Here is a tiny trained network, its code and every weight. The questions are about switching its units off for an input and a class, where a switched-off unit gives its printed mean instead of its output.

import numpy as np


def w(rows, s, z=0):
    codes = np.array(rows[::2]) - 128.0
    scale = np.full(codes.shape[1], s)
    scale[-1] = z or s
    return codes * scale


def norm(h):
    return h / np.sqrt((h * h).mean(-1, keepdims=True) + 1e-5)


def f(y):
    return np.maximum(y, 0)


def log_softmax(a):
    a = a - a.max(-1, keepdims=True)
    return a - np.log(np.exp(a).sum(-1, keepdims=True))


def net(x, mask):
    res = np.array(x, float).reshape(1, 7) / 4 @ E
    u = 0
    for l in range(4):
        y = f(norm(res) @ A[l][:, :-1].T + A[l][:, -1])
        res = res + np.where(mask[u : u + 9], y, B[l][:, -1]) @ B[l][:, :-1]
        u += 9
    return log_softmax(norm(res)[-1] @ U[:, :-1].T + U[:, -1])


A, B = {}, {}
E = w([
[101,171,111,14],'x0',
[100,206,9,166],'x1',
[130,130,128,130],'x2',
[126,127,127,128],'x3',
[124,125,128,127],'x4',
[128,125,127,127],'x5',
[217,90,93,98],'x6',
],0.011)
A[0] = w([
[132,49,212,203,95],'L0N1',
[127,154,119,188,134],'L0N2',
[194,73,18,199,240],'L0N3',
[63,210,177,154,189],'L0N4',
[107,170,141,196,45],'L0N5',
[255,132,96,95,3],'L0N6',
[107,43,186,76,234],'L0N7',
[91,135,116,54,44],'L0N8',
[72,201,120,171,62],'L0N9',
],0.0066,0.0056)
B[0] = w([
[164,230,103,128,182],'L0N1',
[95,173,107,117,161],'L0N2',
[254,175,146,193,248],'L0N3',
[186,73,46,123,217],'L0N4',
[160,44,157,90,139],'L0N5',
[181,82,102,69,142],'L0N6',
[179,242,20,191,253],'L0N7',
[135,227,183,121,143],'L0N8',
[202,46,110,139,156],'L0N9',
],0.0061)
A[1] = w([
[144,75,191,147,122],'L1N1',
[121,7,207,100,102],'L1N2',
[130,118,116,132,25],'L1N3',
[173,178,149,160,3],'L1N4',
[151,103,224,121,191],'L1N5',
[15,150,163,169,209],'L1N6',
[128,150,103,78,154],'L1N7',
[157,139,211,76,139],'L1N8',
[105,119,94,29,13],'L1N9',
],0.015,0.0037)
B[1] = w([
[79,118,105,153,162],'L1N1',
[87,168,62,140,143],'L1N2',
[96,152,125,95,128],'L1N3',
[92,138,135,127,226],'L1N4',
[122,154,32,158,197],'L1N5',
[252,39,93,81,201],'L1N6',
[140,129,168,161,253],'L1N7',
[101,159,72,152,216],'L1N8',
[137,166,178,136,221],'L1N9',
],0.013,0.0053)
A[2] = w([
[58,96,75,67,79],'L2N1',
[93,162,84,2,90],'L2N2',
[145,241,158,220,222],'L2N3',
[227,115,35,139,103],'L2N4',
[106,169,159,74,2],'L2N5',
[94,163,131,26,129],'L2N6',
[232,43,165,143,107],'L2N7',
[122,89,193,221,34],'L2N8',
[150,91,106,194,179],'L2N9',
],0.0094,0.0026)
B[2] = w([
[180,167,123,72,129],'L2N1',
[173,172,184,227,151],'L2N2',
[13,129,142,35,246],'L2N3',
[35,106,133,55,238],'L2N4',
[99,150,173,189,137],'L2N5',
[246,181,174,188,147],'L2N6',
[116,77,200,45,166],'L2N7',
[206,253,255,177,138],'L2N8',
[140,171,213,89,178],'L2N9',
],0.0071,0.012)
A[3] = w([
[117,152,75,163,51],'L3N1',
[123,176,130,62,207],'L3N2',
[71,113,135,144,173],'L3N3',
[192,111,95,93,119],'L3N4',
[129,88,131,177,3],'L3N5',
[93,92,193,211,99],'L3N6',
[135,171,203,182,106],'L3N7',
[160,117,131,253,61],'L3N8',
[49,142,110,146,113],'L3N9',
],0.013,0.0047)
B[3] = w([
[75,108,130,117,146],'L3N1',
[94,12,166,240,248],'L3N2',
[107,81,124,79,155],'L3N3',
[166,71,173,78,158],'L3N4',
[105,110,119,76,128],'L3N5',
[215,168,147,122,139],'L3N6',
[77,176,255,106,167],'L3N7',
[203,240,156,95,137],'L3N8',
[107,108,91,98,175],'L3N9',
],0.0083,0.012)
U = w([
[100,146,173,111,254],'0',
[150,251,231,155,78],'1',
[79,169,32,154,77],'2',
[93,121,193,102,138],'3',
[220,63,153,100,49],'4',
],0.014,0.0075)

Each question gives the input, the list of numbers given to net, and the class t.
The units are the neurons (one row each of A and B). Each row of codes is followed by its name. A weight is (code - 128) times the scale printed after its matrix; where a second scale follows, it is the last column's (A, B and U).
mask holds one flag per neuron, layer by layer. A switched-off neuron (its flag False) gives its mean, the last column of its row in B, instead of its output. The means were averaged over made-up inputs and are rounded, as every weight is.
A unit's drop is (log p(t) with every unit on - log p(t) with that unit switched off) / (log p(t) with every unit on - log p(t) with every unit switched off).
The circuit of an input: a set's keep is (log p(t) with only the set's units on - log p(t) with every unit switched off) / (log p(t) with every unit on - log p(t) with every unit switched off). Starting from the 12 units with the biggest drops (on a tie, the unit counted first), units are removed one at a time, each time the one whose removal leaves the highest keep (on an exact tie, the one counted first), for as long as the keep stays at least 0.8.
units of the circuit, in order: the units of the circuit, biggest drop first
unit that matters most: the unit with the biggest drop
top k neurons: the k neurons with the biggest drops, biggest first
top k neurons in layer l: the k neurons of layer l with the biggest drops, biggest first
drop of u: that unit's drop, to one decimal
input [-6,5,5,-4,-4,7,2], class 1: top 2 neurons -> L0N3, L2N8
input [6,-4,-4,3,3,2,1], class 1: unit that matters most -> L2N4
input [6,-8,-7,3,6,2,-5], class 2: units of the circuit, in order -> L1N8, L1N5
input [4,-2,0,-7,4,8,-6], class 4: units of the circuit, in order -> L1N6, L2N3
input [5,5,4,-4,4,-6,3], class 1: top 4 neurons in layer 1 -> L1N6, L1N5, L1N9, L1N8
input [1,7,-4,4,-5,6,8], class 4: top 3 neurons -> L0N7, L1N8, L3N4
input [3,3,6,6,8,8,4], class 3: top 3 neurons -> L0N7, L1N6, L1N8
input [0,5,7,7,-3,2,4], class 0: top 2 neurons in layer 0 -> L0N7, L0N1
input [6,2,1,2,-3,-1,-7], class 4: units of the circuit, in order -> L1N6, L2N3, L0N7
input [5,-7,3,-6,6,-5,-2], class 2: top 2 neurons -> L1N8, L1N5
input [-6,-8,-5,8,-2,-1,-3], class 2: units of the circuit, in order -> L1N5, L1N2
input [-3,3,2,3,-8,-6,4], class 3: top 3 neurons -> L1N6, L0N7, L1N7
input [-3,5,0,4,3,-2,6], class 4: top 3 neurons in layer 0 -> L0N3, L0N7, L0N6
input [-3,1,-6,7,-6,-7,-7], class 4: units of the circuit, in order -> L1N6
input [-6,-7,0,6,7,-2,7], class 2: top 2 neurons -> L1N5, L1N2
input [1,5,7,-4,-6,-4,6], class 0: top 2 neurons -> L1N6, L2N4
input [-3,4,-7,6,-8,-8,7], class 3: top 3 neurons in layer 0 -> L0N7, L0N4, L0N9
input [-6,-8,5,-5,-1,6,7], class 2: top 4 neurons in layer 1 -> L1N5, L1N2, L1N1, L1N6
input [2,-6,1,6,0,-6,2], class 2: top 2 neurons -> L1N8, L1N5
input [4,-3,0,1,1,5,-8], class 4: top neuron in layer 1 -> L1N6
input [-7,-1,4,-6,6,-7,-1], class 1: top 2 neurons -> L2N8, L2N4
input [-5,-3,4,2,5,2,-6], class 4: top 2 neurons -> L1N6, L0N3
input [-8,-3,-3,5,4,2,7], class 1: top 2 neurons in layer 1 -> L1N6, L1N1
input [3,5,1,-8,3,8,8], class 4: top 2 neurons in layer 0 -> L0N3, L0N6
input [-8,7,-6,-8,-8,2,-6], class 1: top 2 neurons in layer 2 -> L2N8, L2N9
input [0,-6,0,1,-2,5,0], class 2: drop of L1N5 -> 0.1
input [8,-3,-2,0,-5,-5,-6], class 1: drop of L2N4 -> 0.1
input [-8,1,-5,4,5,1,-4], class 1: drop of L3N6 -> 0.1
input [-2,6,-7,-7,7,-2,8], class 4: unit that matters most -> L0N3
